Here is a tiny trained network, its code and every weight. The questions are about switching its units off for an input and a class, where a switched-off unit gives its printed mean instead of its output.

import numpy as np


def w(rows, s, z=0):
    codes = np.array(rows[::2]) - 128.0
    scale = np.full(codes.shape[1], s)
    scale[-1] = z or s
    return codes * scale


def norm(h):
    return h / np.sqrt((h * h).mean(-1, keepdims=True) + 1e-5)


def f(y):
    return y / 2 * (1 + np.tanh(0.7978845608 * (y + 0.044715 * y**3)))


def log_softmax(a):
    a = a - a.max(-1, keepdims=True)
    return a - np.log(np.exp(a).sum(-1, keepdims=True))


def net(x, mask):
    res = np.array(x, float).reshape(1, 7) / 4 @ E
    u = 0
    for l in range(2):
        y = f(norm(res) @ A[l][:, :-1].T + A[l][:, -1])
        res = res + np.where(mask[u : u + 4], y, B[l][:, -1]) @ B[l][:, :-1]
        u += 4
    return log_softmax(norm(res)[-1] @ U[:, :-1].T + U[:, -1])


A, B = {}, {}
E = w([
[173,189,122,134,145,223,79,133],'x0',
[2,73,105,176,173,91,104,94],'x1',
[82,159,101,98,64,170,133,186],'x2',
[135,87,116,173,153,110,74,189],'x3',
[125,171,162,55,130,137,61,205],'x4',
[117,112,159,236,193,61,111,138],'x5',
[190,190,37,101,43,135,106,94],'x6',
],0.0099)
A[0] = w([
[128,111,122,132,133,195,202,2,3],'L0N0',
[176,172,104,191,49,96,104,56,245],'L0N1',
[87,41,22,154,55,138,136,149,98],'L0N2',
[72,65,144,153,173,85,120,87,55],'L0N3',
],0.0098,0.0054)
B[0] = w([
[99,191,188,98,101,106,134,6,181],'L0N0',
[122,155,139,104,209,145,139,185,255],'L0N1',
[144,55,80,154,126,87,156,207,188],'L0N2',
[182,176,121,123,118,142,62,123,205],'L0N3',
],0.014,0.0071)
A[1] = w([
[93,76,240,138,143,159,148,150,121],'L1N0',
[122,192,198,153,143,33,185,171,45],'L1N1',
[249,134,186,132,160,155,205,131,127],'L1N2',
[194,83,201,108,190,92,239,138,2],'L1N3',
],0.011,0.0077)
B[1] = w([
[114,172,145,118,234,65,192,93,190],'L1N0',
[7,100,111,132,105,120,167,89,170],'L1N1',
[130,48,110,140,29,134,137,170,255],'L1N2',
[58,132,93,186,77,86,140,60,174],'L1N3',
],0.014,0.0066)
U = w([
[208,191,139,80,54,224,69,137,158],'0',
[77,136,115,148,111,96,167,6,3],'1',
[151,142,107,142,254,124,138,166,238],'2',
[146,21,65,168,89,93,173,169,106],'3',
],0.017,0.005)

Each question gives the input, the list of numbers given to net, and the class t.
The units are the neurons (one row each of A and B). Each row of codes is followed by its name. A weight is (code - 128) times the scale printed after its matrix; where a second scale follows, it is the last column's (A, B and U).
mask holds one flag per neuron, layer by layer. A switched-off neuron (its flag False) gives its mean, the last column of its row in B, instead of its output. The means were averaged over made-up inputs and are rounded, as every weight is.
A unit's drop is (log p(t) with every unit on - log p(t) with that unit switched off) / (log p(t) with every unit on - log p(t) with every unit switched off).
The circuit of an input: a set's keep is (log p(t) with only the set's units on - log p(t) with every unit switched off) / (log p(t) with every unit on - log p(t) with every unit switched off). Starting from all 8 units, units are removed one at a time, each time the one whose removal leaves the highest keep (on an exact tie, the one counted first), for as long as the keep stays at least 0.8.
circuit, biggest first: the units of the circuit, biggest drop first
top k neurons: the k neurons with the biggest drops, biggest first
k most important neurons of layer l: the k neurons of layer l with the biggest drops, biggest first
drop of u: that unit's drop, to one decimal
input [-2,-2,0,4,2,3,7], class 2: circuit, biggest first -> (L0N1)
input [-5,1,-5,6,2,-8,-3], class 2: top 3 neurons -> (L1N2, L1N3, L1N1)
input [6,8,-2,1,-6,-2,3], class 2: top 3 neurons -> (L0N1, L1N2, L0N2)
input [5,2,7,6,-5,-5,6], class 2: circuit, biggest first -> (L1N2, L0N1)
input [1,6,3,0,8,4,2], class 0: top 3 neurons -> (L0N1, L1N0, L0N2)
input [-1,-8,-8,1,5,-1,1], class 3: top 2 neurons -> (L1N2, L0N3)
input [-8,5,-1,1,4,-1,-4], class 2: top 2 neurons -> (L1N2, L0N0)
input [-1,-6,-7,2,-7,-8,-2], class 1: top 2 neurons -> (L0N0, L0N3)
input [-8,-7,-6,-4,4,5,-8], class 1: 3 most important neurons of layer 1 -> (L1N3, L1N0, L1N1)
input [-2,5,-3,8,-7,5,2], class 2: top 2 neurons -> (L1N2, L0N3)
input [-7,-2,2,6,7,-2,-3], class 2: top 2 neurons -> (L1N2, L1N0)
input [-6,6,-4,-1,3,6,2], class 2: 2 most important neurons of layer 1 -> (L1N2, L1N3)
input [-6,0,3,-3,2,1,-3], class 1: 2 most important neurons of layer 1 -> (L1N1, L1N2)
input [1,-8,-6,6,-2,7,3], class 3: circuit, biggest first -> (L1N2)
input [-2,-5,-1,-3,7,3,0], class 3: drop of L1N2 -> 0.1
